[128 = 0]
B:
0: [132 130 121  95 143 136 132 151 170  98 173 141 135 145 116  89 105 139
 124 110 132 135 155 147 141]
1: [145 122 115 112 152 151 118 131 146  99 165 117 134 148 123 117 111 141
 135 113 114 136 122 119 135]
2: [122  95 120 103 148 122 147 112 230 122 169 134 118 141 142  96 101 141
 109  94 120 117 151  76 119]
3: [138 108 122 113 143 134 139 140 183 103 166 113 132 150 146 102 111 143
 115 109 109 125 134 105 122]
4: [144  97 112 109 161 164  98  95 133  98 155 109 143 161 104 138 110 147
 141 113 103 144  97  99 116]
5: [134 166 112  90 137 133 115 164 119  92 179 144 136 142 115  87 108 133
 141 112 128 136 163 176 154]
6: [129 113 122 109 144 125 155 147 209 103 177 128 135 140 151  82 101 145
 113 100 117 122 148 106 135]
7: [142 105 112 109 146 132 126 137 185 100 168 128 135 153 131 100 108 146
 121 110 113 120 143  97 127]
8: [122 121 127 106 149 133 136 142 195 109 162 143 113 146 121  90 105 135
 104  96 120 125 148 121 134]
9: [126 139 128 109 153 129 124 145 166 103 156 135 134 150 119  88 102 139
 109  90 114 119 149 124 140]
10: [127 115 121 106 161 146 118 124 185 106 162 145 134 150 101 106 109 138
 123  94 117 134 132 110 125]
11: [121  84 118 119 151 111 144 138 252 120 152 129 102 154 165  99 109 152
  97 102 104 117 151  74 101]
12: [151 111 118 104 154 147 120 132 154 100 163 120 136 154 122 109 110 146
 128 113 103 136 128 114 120]
13: [128 134 122 102 140 116 123 156 180 105 158 150 120 155 142  88 104 144
 123 107 125 118 165 137 135]
14: [139 142 121 101 133 128 123 165 141  94 173 136 126 152 136  91 108 140
 134 115 126 134 153 147 144]
15: [112 126 130  90 138 102 149 143 226 114 179 157 117 135 150  72  93 136
  96  80 144 109 187 116 137]
16: [139 155 110  97 134 121 102 147 125  93 171 138 130 161 133 101 104 144
 150 116 126 126 161 158 147]
17: [132 118 121 100 139 129 131 154 167  99 177 129 135 143 137  98 105 144
 114 102 119 124 155 121 138]
18: [148 128 126 106 147 137 131 150 162 100 168 130 140 157 128  93  99 134
 116 105 118 127 144 115 135]
19: [137 126 114 107 151 134 121 134 171 105 161 126 131 155 126  98 105 136
 120  97 115 128 139 112 139]
20: [143 140 133 103 142 138 147 175 162  94 172 117 146 134 130  82  93 137
 108 103 113 132 142 152 140]
21: [137 147 120 100 136 115 131 158 169 103 174 130 131 152 154  85 102 142
 118 107 124 125 161 136 134]
22: [140 141 131 109 136 122 130 169 152  91 173 131 138 149 144  85 101 142
 121 110 122 125 156 146 138]
23: [125  96 133 116 144 134 147 152 196 101 164 115 124 143 151 106 114 148
 106 111 106 115 145  95 126]
24: [121  95 135 114 148 128 161 140 224 112 171 129 121 150 143  92 104 142
  91  88 111 113 146  80 124]
25: [137 115 126 110 146 128 123 148 177 100 165 123 128 159 143 102 117 141
 120 112 113 133 146 111 123]
26: [137 134 114 100 142 134 139 143 167  95 178 138 143 142 124  94  91 128
 121 102 123 129 147 127 149]
27: [106 180 132  85 132  83 155 193 201 113 166 179 105 144 135  30  90 143
  88  76 149 111 207 164 165]
28: [129  90 132 109 150 144 139 125 204 108 158 117 117 148 119 113 114 139
 106  94 113 125 129 102 118]
29: [143 128 114 107 155 138 116 133 147  95 168 119 143 153 122 104 103 146
 118 105 113 127 138 136 134]
30: [122 124 123  95 154 123 133 130 200 108 161 140 119 143 121  92 112 136
 115 101 135 128 158 130 138]
31: [136 128 124 102 140 122 135 159 177 100 166 133 124 148 145  80 104 139
 116 109 125 128 157 128 137]
32: [146 183 117  87 142 136 113 144 103 102 175 154 152 152 100  85  83 132
 121  90 138 122 153 165 166]
33: [151 113 116 107 157 160 121 135 129  99 172 113 149 159 106 111 111 141
 125 106 106 139 103 118 124]
34: [114 103 126  92 154 134 135 116 225 117 164 136 116 141 122  92 115 127
 111  90 120 124 152 100 134]
35: [136 143 123 108 145 128 153 149 153 106 170 151 143 153 114  83  89 136
 102  94 122 119 144 128 147]
36: [139 137 119  96 139 133 131 150 151  98 175 135 139 150 129  79 104 138
 131 108 122 129 151 147 148]
37: [132 127 121 105 143 118 141 149 183  94 173 140 118 146 151  87 102 142
 113 107 122 123 161 121 136]
38: [139 129 129 106 138 128 139 162 174 103 177 128 134 138 141  92 108 137
 114 108 119 128 153 128 138]
39: [133 121 118 103 151 128 107 131 175 117 155 151 118 161 119  98 107 140
 120  87 123 121 144 108 125]
40: [133 130 130 113 146 141 149 162 191 104 161 122 130 139 125  90 108 134
 107 100 115 139 133 114 127]
41: [130 135 123  97 140 121 127 149 187 107 164 145 118 144 135  83 112 141
 116  99 129 126 159 132 138]
42: [140 126 112  98 147 136 111 136 161 100 161 129 135 154 134 105  97 150
 118  99 115 124 143 110 130]

[103 128  91 114 118 119 149 146 109 124 130 150 153 102 118 158 131 142
 123 125 116 117 136  98  91 150 117 147  90 128 132 124 131 130 131 163
 136 131] : 39
[121 118  97 136 113 130 157 131 135 135 128 142 115  98 151 161 123 142
 127 132 107 132 148 101 110 130 103 143  99 110 132 125 147 132 128 149
 143 136] : 22
[121 121  98 129 130 126 132 136 128 126 133 129 135  80 139 163 127 129
 124 129 118 121 150 105  93 158 110 148  95 125 132 130 131 131 129 162
 142 141] : 42
[ 99 124 107 104 114 123 152 149 110 108 117 142 154 115 114 169 122 140
 131 126 105 131 138 112  76 140 106 144  74 131 133 125 131 130 137 150
 129 119] : 34
[117 116 117 114 112 128 159 145 121 119 120 142 125  82 137 162 115 136
 117 133 106 133 148  96 113 133  93 144  89 115 122 114 145 125 136 157
 137 134] : 35
[118 113 120 121 116 131 157 139 137 120 118 138 128  88 146 161 115 132
 125 136 108 129 145 107 104 138  95 151  94 116 127 117 142 128 131 155
 140 128] : 26
[102 130  92 117 124 114 148 148 106 111 134 118 156  89 113 171 132 131
 126 118 120 127 140 114  76 159 125 138  88 135 133 142 125 132 137 137
 128 131] : 28
[103 132  91 117 109 122 164 138 112 121 125 157 132 101 129 156 128 134
 116 125 107 143 152 118  94 135 105 143  83 119 136 133 138 130 134 127
 130 131] : 6
[114 127  96 137 115 129 155 126 125 139 130 152 117 107 152 161 127 147
 128 130 111 131 149 100 108 130  98 141  97 111 136 124 141 133 128 141
 142 134] : 21
[109 127  92 136 115 124 164 137 118 135 130 152 121 108 143 157 124 142
 125 126 110 140 149  99 107 134 106 141  91 113 133 128 144 132 135 132
 134 136] : 31
[107 129  94 129 109 126 160 134 113 135 125 153 126 109 142 160 129 144
 127 124 108 132 148 106 101 138  96 142  81 114 140 130 142 133 130 132
 135 130] : 37
[111 121 101 125 120 123 160 145 116 113 131 139 115  90 131 160 120 139
 128 126 113 144 148 103 102 147 113 134  98 119 129 132 140 130 141 131
 130 129] : 40
[119 101 124 126 122 134 156 141 136 126 113 132 125 106 148 168 116 152
 136 135 110 132 141 101 106 135  96 144  91 115 128 117 144 131 135 157
 141 123] : 0
[ 68 169  49 118 106 106 157 139  74 127 145 166 152 112  98 155 149 132
 107 112 118 140 147 117  74 149 128 136  78 132 147 154 126 132 133 123
 117 144] : 11
[119 125 108 125 115 129 148 134 131 126 124 136 129  97 147 153 124 136
 127 132 110 130 148 103  98 137 112 146  87 120 135 125 146 132 129 144
 138 132] : 17
[106 129 107 119 114 124 160 138 115 133 121 163 131 124 136 164 125 156
 128 127 107 129 145  91 100 127  97 139  83 112 133 116 143 129 132 148
 138 128] : 41
[129 112 106 138 122 136 145 129 144 138 128 123 114 101 164 161 115 141
 138 133 113 127 146 101 109 142 101 144  97 116 130 122 143 134 126 151
 144 134] : 14
[120 109 112 129 122 126 139 142 129 122 132 123 143  80 135 165 121 136
 128 131 116 116 146 103  93 156 127 148 112 126 126 124 134 130 130 174
 142 139] : 29
[113 111 111 110 127 122 150 153 118 107 124 129 156  93 118 165 120 140
 133 125 117 119 136 105  79 159 121 143  90 133 127 125 130 130 135 171
 141 125] : 10
[114 129  95 130 116 126 153 133 122 137 132 154 126 118 140 162 128 148
 126 128 112 130 146 102 108 140  96 143  79 115 135 128 142 134 129 145
 138 133] : 13
[ 74 139  97 103  83 126 211 133  85 154  98 252 111 176 136 178 130 200
 115 126  80 152 143  68 146  48  54 131  49  84 138  89 171 125 138 137
 134 109] : 27
[ 97 123 103 110 112 122 156 142 111 125 119 157 146 128 122 167 128 151
 131 125 105 128 141 102  89 124 102 140  83 121 137 119 136 131 132 153
 135 122] : 30
[ 85 147  82 107 103 117 146 142 100 114 125 154 155 103 109 157 137 127
 110 120 114 133 145 115  70 146 113 145  76 138 142 137 121 129 129 134
 126 129] : 2
[107 128  91 127 117 126 141 137 123 125 133 135 145  88 133 145 132 127
 120 126 116 128 149 112  82 157 115 144  93 124 136 136 131 132 127 144
 136 137] : 7
[111 131  84 131 120 123 142 136 122 129 137 139 139  94 133 155 132 138
 128 126 121 125 147 111  90 154 121 142  97 123 136 135 133 133 130 138
 132 137] : 25
[105 122 107 113 117 121 156 145 116 122 127 158 140  98 129 173 122 144
 121 126 113 126 145  95 110 138 126 143  96 119 127 120 140 125 135 167
 135 134] : 9
[113 137  82 138 122 124 146 136 121 127 141 131 135  77 136 157 131 129
 125 123 120 131 148 115  89 163 123 144 101 128 137 143 130 135 130 132
 135 142] : 3
[ 91 150  76 109 105 110 167 149  87 110 135 163 145 100 113 156 133 127
 105 119 111 146 158 105  81 138 123 141  82 126 135 144 135 127 142 118
 119 141] : 24
[138  88 151 118 117 140 145 141 156 123 109 140 120  79 161 175 105 146
 130 144 105 115 143  84 126 129  88 155 102 109 113  93 147 124 130 204
 160 127] : 32
[140 101 112 134 145 123 105 152 144 103 146  67 159  34 127 158 118 111
 140 131 142 102 140 119  64 215 148 154 131 151 118 139 113 133 130 186
 144 147] : 4
[116 122 101 122 119 125 150 140 126 122 131 138 131  85 138 163 123 137
 122 128 115 125 147 103  96 151 113 143 100 121 129 123 139 129 131 157
 137 139] : 18
[137  85 136 134 127 144 151 133 161 137 111 130 110 104 172 169 106 152
 146 142 108 120 142  97 124 134  88 146  95 109 124  99 152 133 127 176
 153 124] : 5
[135  97 114 138 138 127 128 148 144 111 139  88 138  39 141 155 112 115
 135 132 133 119 147 109  89 201 138 149 130 136 117 135 130 132 135 168
 141 141] : 33
[ 89 144  97  99  88 123 173 134 100 132 103 196 133 142 125 177 134 150
 112 126  91 141 145  97 100  94  74 141  50 109 144 118 143 128 131 133
 128 118] : 15
[122 110 111 134 123 132 160 139 137 127 125 131 113  81 155 175 115 140
 134 135 114 144 153 101 113 135 102 140  98 110 130 124 150 132 136 137
 139 131] : 20
[109 122 107 122 121 122 145 143 117 122 134 140 145  89 129 155 126 137
 126 129 118 119 142 102  88 153 124 145  99 130 128 125 130 130 132 162
 140 136] : 19
[101 145  78 129 115 117 153 137 109 121 139 132 132 100 126 161 139 134
 120 117 117 138 152 114  87 149 127 137  89 125 139 141 136 134 133 118
 130 141] : 23
[133 107 108 140 135 131 123 139 143 120 143  96 134  63 145 158 120 126
 138 132 125 118 144 117  92 179 123 146 110 135 126 135 129 134 128 155
 146 139] : 1
[133 103 120 142 128 140 132 123 160 149 122 123 122  99 170 164 117 147
 140 137 112 108 140 106 111 143  91 148  98 115 132 108 138 136 117 181
 155 134] : 16
[113 121 104 129 116 129 160 137 126 130 121 143 122 110 145 161 123 147
 130 129 106 137 144 102 106 137 102 140  93 113 132 123 146 131 134 136
 137 130] : 38
[125 115 104 134 128 125 134 141 132 120 137 113 135  71 140 154 121 127
 129 128 124 119 144 108  87 171 124 147 110 128 127 132 129 132 130 158
 140 144] : 12
[101 122 100 112 113 123 165 143 102 116 120 153 142 120 122 163 125 142
 127 125 109 133 140 102 102 133 106 138  78 121 137 129 138 130 137 141
 130 123] : 8
[128 108 121 133 119 137 147 134 144 128 118 126 123  89 155 164 115 139
 133 135 109 125 147 104 109 140  95 147  96 118 129 118 141 131 128 158
 144 132] : 36
